Below is a small trained network, with its code and all its weights. Each question gives an input and a target symbol and asks what happens when units are switched off, that is, made to give their printed mean instead of their output.

import numpy as np


def w(rows, s, z=0):
    codes = np.array(rows[::2]) - 128.0
    scale = np.full(codes.shape[1], s)
    scale[-1] = z or s
    return codes * scale


def f(y):
    return y / 2 * (1 + np.tanh(0.7978845608 * (y + 0.044715 * y**3)))


def softmax(a):
    e = np.exp(a - a.max(-1, keepdims=True))
    return e / e.sum(-1, keepdims=True)


def log_softmax(a):
    a = a - a.max(-1, keepdims=True)
    return a - np.log(np.exp(a).sum(-1, keepdims=True))


def net(x, mask):
    ids = ['γδζηθμξστφψω'.index(c) for c in x.split()]
    T = len(ids)
    res = E[ids] + P[:T]
    r = res
    for j in range(2):
        rows = slice(2 * j, 2 * j + 2)
        q, k, v = (r @ M[0][rows].T for M in (Q, K, V))
        z = softmax(np.where(np.tri(T) > 0, q @ k.T / 2**0.5, -1e9)) @ v
        o = O[0][rows]
        res = res + np.where(mask[j], z, o[:, -1]) @ o[:, :-1]
    y = f(res @ A[0][:, :-1].T + A[0][:, -1])
    res = res + np.where(mask[2:6], y, B[0][:, -1]) @ B[0][:, :-1]
    return log_softmax(res[-1] @ U[:, :-1].T + U[:, -1])


Q, K, V, O, A, B = {}, {}, {}, {}, {}, {}
E = w([
[119,108,31,178,137,127,41],'γ',
[98,119,121,34,81,110,118],'δ',
[171,84,1,161,165,142,129],'ζ',
[44,150,105,151,118,36,125],'η',
[163,59,92,109,88,233,155],'θ',
[96,128,97,101,98,59,146],'μ',
[141,82,66,110,94,199,59],'ξ',
[170,116,98,32,82,184,114],'σ',
[97,138,155,66,135,170,74],'τ',
[98,152,135,10,101,154,139],'φ',
[87,56,111,72,136,114,49],'ψ',
[123,55,49,82,83,132,172],'ω',
],0.013)
P = w([
[162,183,179,182,254,195,55],'0',
[37,2,137,58,93,92,125],'1',
[122,84,20,114,149,208,189],'2',
[78,74,91,102,114,145,224],'3',
[107,122,31,145,188,179,195],'4',
[84,80,89,96,125,101,122],'5',
[134,64,48,102,149,122,60],'6',
],0.0079)
Q[0] = w([
[191,167,224,182,86,106,138],'h1',
[114,154,87,104,128,109,92],'h1',
[65,94,66,71,199,173,112],'h2',
[76,88,2,79,113,110,81],'h2',
],0.0076)
K[0] = w([
[38,59,38,63,1,131,210],'h1',
[165,151,106,123,134,187,113],'h1',
[183,155,189,201,204,79,132],'h2',
[185,220,208,141,236,151,32],'h2',
],0.006)
V[0] = w([
[129,165,199,68,53,124,210],'h1',
[104,100,154,78,70,129,223],'h1',
[49,253,145,164,157,33,106],'h2',
[187,214,2,132,95,151,73],'h2',
],0.0066)
O[0] = w([
[172,84,125,101,241,112,105,2],'h1',
[179,133,83,95,192,98,167,27],'h1',
[195,1,237,249,56,157,150,108],'h2',
[87,105,103,104,81,144,80,202],'h2',
],0.0084,0.0087)
A[0] = w([
[137,47,108,235,171,57,127,253],'n1',
[110,93,164,119,237,113,158,95],'n2',
[117,255,53,34,99,54,42,218],'n3',
[64,178,98,163,24,88,211,154],'n4',
],0.005,0.0041)
B[0] = w([
[190,3,129,33,173,230,114,148],'n1',
[182,144,67,73,22,69,74,116],'n2',
[73,65,48,249,202,232,231,255],'n3',
[173,113,117,192,85,220,14,252],'n4',
],0.0054,0.0087)
U = w([
[72,172,153,186,107,98,151,46],'γ',
[105,203,136,149,3,110,36,37],'δ',
[76,158,36,122,143,74,175,115],'ζ',
[42,155,70,95,208,81,68,43],'η',
[222,112,110,114,91,76,75,127],'θ',
[128,112,86,92,146,73,90,163],'μ',
[133,122,106,62,159,116,102,112],'ξ',
[20,73,143,142,138,238,142,253],'σ',
[98,125,45,179,86,117,82,171],'τ',
[242,59,224,146,84,120,128,98],'φ',
[123,150,163,143,158,153,77,48],'ψ',
[61,206,58,160,197,84,190,39],'ω',
],0.0044,0.003)

Each question gives the input, a string of symbols that net reads in full, and the target symbol t.
The units are the heads (2 rows each of Q, K, V and O) and the neurons (one row each of A and B). Each row of codes is followed by its name. A weight is (code - 128) times the scale printed after its matrix; where a second scale follows, it is the last column's (O, A, B and U).
mask holds one flag per unit, heads first, then neurons. A switched-off unit (its flag False) gives its mean, the last column of its rows in O or B, instead of its output. The means were averaged over made-up inputs and are rounded, as every weight is.
A unit's drop is (log p(t) with every unit on - log p(t) with that unit switched off) / (log p(t) with every unit on - log p(t) with every unit switched off).
The circuit of an input: a set's keep is (log p(t) with only the set's units on - log p(t) with every unit switched off) / (log p(t) with every unit on - log p(t) with every unit switched off). Starting from all 6 units, units are removed one at a time, each time the one whose removal leaves the highest keep (on an exact tie, the one counted first), for as long as the keep stays at least 0.8.
units of the circuit, in order: the units of the circuit, biggest drop first
most important unit: the unit with the biggest drop
top k neurons: the k neurons with the biggest drops, biggest first
which heads matter: for each layer, one digit per head in row order, 1 if its drop is at least 0.15 and else 0, layers parted by /
drop of u: that unit's drop, to one decimal
input η γ ω γ, target φ: units of the circuit, in order	(h2 n3)
input γ σ η, target δ: most important unit	h1
input η μ θ ζ, target φ: units of the circuit, in order	(h2 n3)
input γ θ γ ω μ δ, target δ: units of the circuit, in order	(h1 n4 n1)
input γ θ φ γ γ γ ψ, target δ: which heads matter	11
input γ μ ζ ξ γ γ, target δ: units of the circuit, in order	(h1 h2 n3)
input η ζ γ ζ, target φ: which heads matter	01
input γ γ φ ψ, target δ: units of the circuit, in order	(h1 n3 h2)
input η σ ω μ η γ ω, target φ: top 2 neurons	(n3 n1)
input γ η δ δ, target δ: top 2 neurons	(n3 n4)
input γ μ γ, target δ: top 2 neurons	(n3 n4)
input γ ξ γ τ ω, target δ: drop of n3	0.4
input γ δ γ δ η φ, target δ: drop of h2	0.5
input η ζ θ, target φ: drop of n3	0.2
input η σ ω γ φ γ σ, target φ: units of the circuit, in order	(h2)
input η φ ξ, target φ: drop of n3	0.2
